Below are the code and all the weights of a small trained network. Each question names an input and a target symbol and asks about switching units off, where a switched-off unit gives its printed mean instead of its output.

import numpy as np


def w(rows, s, z=0):
    codes = np.array(rows[::2]) - 128.0
    scale = np.full(codes.shape[1], s)
    scale[-1] = z or s
    return codes * scale


def norm(h):
    return h / np.sqrt((h * h).mean(-1, keepdims=True) + 1e-5)


def f(y):
    return y / 2 * (1 + np.tanh(0.7978845608 * (y + 0.044715 * y**3)))


def softmax(a):
    e = np.exp(a - a.max(-1, keepdims=True))
    return e / e.sum(-1, keepdims=True)


def log_softmax(a):
    a = a - a.max(-1, keepdims=True)
    return a - np.log(np.exp(a).sum(-1, keepdims=True))


def net(x, mask):
    ids = ['ΘΛΠβγεξτψ'.index(c) for c in x.split()]
    T = len(ids)
    res = E[ids] + P[:T]
    r = norm(res)
    for j in range(2):
        rows = slice(2 * j, 2 * j + 2)
        q, k, v = (r @ M[0][rows].T for M in (Q, K, V))
        z = softmax(np.where(np.tri(T) > 0, q @ k.T / 2**0.5, -1e9)) @ v
        o = O[0][rows]
        res = res + np.where(mask[j], z, o[:, -1]) @ o[:, :-1]
    y = f(norm(res) @ A[0][:, :-1].T + A[0][:, -1])
    res = res + np.where(mask[2:14], y, B[0][:, -1]) @ B[0][:, :-1]
    return log_softmax(norm(res)[-1] @ U[:, :-1].T + U[:, -1])


Q, K, V, O, A, B = {}, {}, {}, {}, {}, {}
E = w([
[248,102,122,180],'Θ',
[67,114,145,157],'Λ',
[133,231,114,73],'Π',
[63,170,165,105],'β',
[171,151,147,80],'γ',
[41,162,138,95],'ε',
[212,227,235,254],'ξ',
[114,139,106,80],'τ',
[181,165,186,99],'ψ',
],0.015)
P = w([
[119,41,190,84],'0',
[159,67,121,108],'1',
[110,35,192,99],'2',
[170,81,90,138],'3',
[102,32,192,94],'4',
[180,89,70,158],'5',
[54,74,104,236],'6',
[194,96,61,162],'7',
[109,35,178,98],'8',
[189,93,61,156],'9',
[41,75,92,253],'10',
],0.0057)
Q[0] = w([
[75,83,147,115],'head 0',
[84,45,207,86],'head 0',
[51,110,94,208],'head 1',
[197,118,2,192],'head 1',
],0.0093)
K[0] = w([
[73,88,125,129],'head 0',
[160,95,113,254],'head 0',
[73,108,134,127],'head 1',
[132,69,158,74],'head 1',
],0.015)
V[0] = w([
[187,192,57,38],'head 0',
[116,110,220,101],'head 0',
[114,228,181,192],'head 1',
[154,167,3,68],'head 1',
],0.0048)
O[0] = w([
[209,194,13,173,253],'head 0',
[182,187,56,6,238],'head 0',
[56,200,213,129,176],'head 1',
[3,123,210,3,126],'head 1',
],0.0039,0.0018)
A[0] = w([
[194,208,92,150,127],'neuron 0',
[244,71,144,125,146],'neuron 1',
[120,94,80,253,254],'neuron 2',
[108,240,103,145,151],'neuron 3',
[209,63,50,126,113],'neuron 4',
[140,55,233,200,162],'neuron 5',
[46,151,169,31,98],'neuron 6',
[171,86,124,142,129],'neuron 7',
[74,2,151,246,80],'neuron 8',
[15,187,180,151,82],'neuron 9',
[202,138,130,23,123],'neuron 10',
[140,172,138,119,101],'neuron 11',
],0.0097,0.0081)
B[0] = w([
[106,57,207,89,246],'neuron 0',
[161,133,87,190,231],'neuron 1',
[4,94,174,111,232],'neuron 2',
[77,136,160,119,254],'neuron 3',
[177,167,53,124,175],'neuron 4',
[69,87,52,111,207],'neuron 5',
[144,129,109,185,240],'neuron 6',
[127,72,92,188,140],'neuron 7',
[254,93,163,38,160],'neuron 8',
[208,110,114,109,203],'neuron 9',
[63,128,151,118,252],'neuron 10',
[118,130,139,102,145],'neuron 11',
],0.0083,0.0052)
U = w([
[129,61,67,174,254],'Θ',
[133,2,113,53,61],'Λ',
[75,168,152,58,120],'Π',
[194,220,138,167,127],'β',
[214,135,77,62,162],'γ',
[101,209,43,175,121],'ε',
[102,112,169,224,123],'ξ',
[120,129,1,49,67],'τ',
[219,94,196,123,132],'ψ',
],0.019,0.0081)

Each question gives the input, a string of symbols that net reads in full, and the target symbol t.
The units are the heads (2 rows each of Q, K, V and O) and the neurons (one row each of A and B). Each row of codes is followed by its name. A weight is (code - 128) times the scale printed after its matrix; where a second scale follows, it is the last column's (O, A, B and U).
mask holds one flag per unit, heads first, then neurons. A switched-off unit (its flag False) gives its mean, the last column of its rows in O or B, instead of its output. The means were averaged over made-up inputs and are rounded, as every weight is.
A unit's drop is (log p(t) with every unit on - log p(t) with that unit switched off) / (log p(t) with every unit on - log p(t) with every unit switched off).
The circuit of an input: a set's keep is (log p(t) with only the set's units on - log p(t) with every unit switched off) / (log p(t) with every unit on - log p(t) with every unit switched off). Starting from the 12 units with the biggest drops (on a tie, the unit counted first), units are removed one at a time, each time the one whose removal leaves the highest keep (on an exact tie, the one counted first), for as long as the keep stays at least 0.8.
circuit, biggest first: the units of the circuit, biggest drop first
unit that matters most: the unit with the biggest drop
top k neurons: the k neurons with the biggest drops, biggest first
heads that matter: for each layer, one digit per head in row order, 1 if its drop is at least 0.15 and else 0, layers parted by /
drop when u is switched off: that unit's drop, to one decimal
input ψ ψ Π Π τ β ξ ψ ψ Π, target Π: top neuron -> (neuron 0)
input Θ ψ β β ε, target Θ: top 2 neurons -> (neuron 6; neuron 8)
input β ψ ξ β β, target ξ: top 3 neurons -> (neuron 8; neuron 6; neuron 4)
input Π Λ ε Θ ε β ψ, target Θ: heads that matter -> 10
input τ ξ τ, target ξ: top 2 neurons -> (neuron 6; neuron 4)
input Θ ε ε, target Θ: top 3 neurons -> (neuron 6; neuron 0; neuron 8)
input Π ε γ, target Π: top 2 neurons -> (neuron 10; neuron 9)
input Π Θ τ, target Θ: circuit, biggest first -> (neuron 6; neuron 0)
input τ ε ψ ψ ψ Θ ψ ψ β, target Θ: top 4 neurons -> (neuron 6; neuron 0; neuron 5; neuron 9)
input τ ε Λ ξ ψ, target ξ: circuit, biggest first -> (neuron 8; neuron 9; neuron 1)
input ε ε ε, target ε: heads that matter -> 01
input Λ Θ ψ Λ ψ ψ Π ε ψ, target Π: top 2 neurons -> (neuron 9; neuron 5)
input Π ε ξ Λ Π Λ ψ ε ψ ε β, target Λ: top 3 neurons -> (neuron 9; neuron 8; neuron 10)
input γ Π ε τ ψ Π ψ ε Θ Π τ, target Π: top 2 neurons -> (neuron 2; neuron 1)
input Π Π ξ τ Π Θ ε ξ ε, target ξ: circuit, biggest first -> (neuron 6; neuron 5)
input Π τ γ Θ τ, target Θ: top 4 neurons -> (neuron 6; neuron 8; neuron 0; neuron 3)
input ε Π Θ Λ Π Π ψ, target Π: top 2 neurons -> (neuron 1; neuron 5)
input ψ ψ Π ψ Θ Θ ψ, target Θ: top 2 neurons -> (neuron 5; neuron 1)
input ξ Θ β, target Θ: top 4 neurons -> (neuron 5; neuron 6; neuron 8; neuron 0)
input ψ ξ Π γ ψ γ, target γ: circuit, biggest first -> (neuron 4)
input ε Θ γ, target Θ: unit that matters most -> neuron 1
input Θ ε ξ Π Θ β ψ ε, target ε: top 2 neurons -> (neuron 0; neuron 6)
input Π ξ ψ, target ξ: drop when neuron 5 is switched off -> 0.3
input Λ Π Π Θ τ Π, target Π: drop when neuron 0 is switched off -> 0.1
input ξ ε Π ξ β, target ξ: drop when head 0 is switched off -> 1.2
input ε β β τ ψ ψ ψ Θ γ, target Θ: drop when neuron 2 is switched off -> 0.2
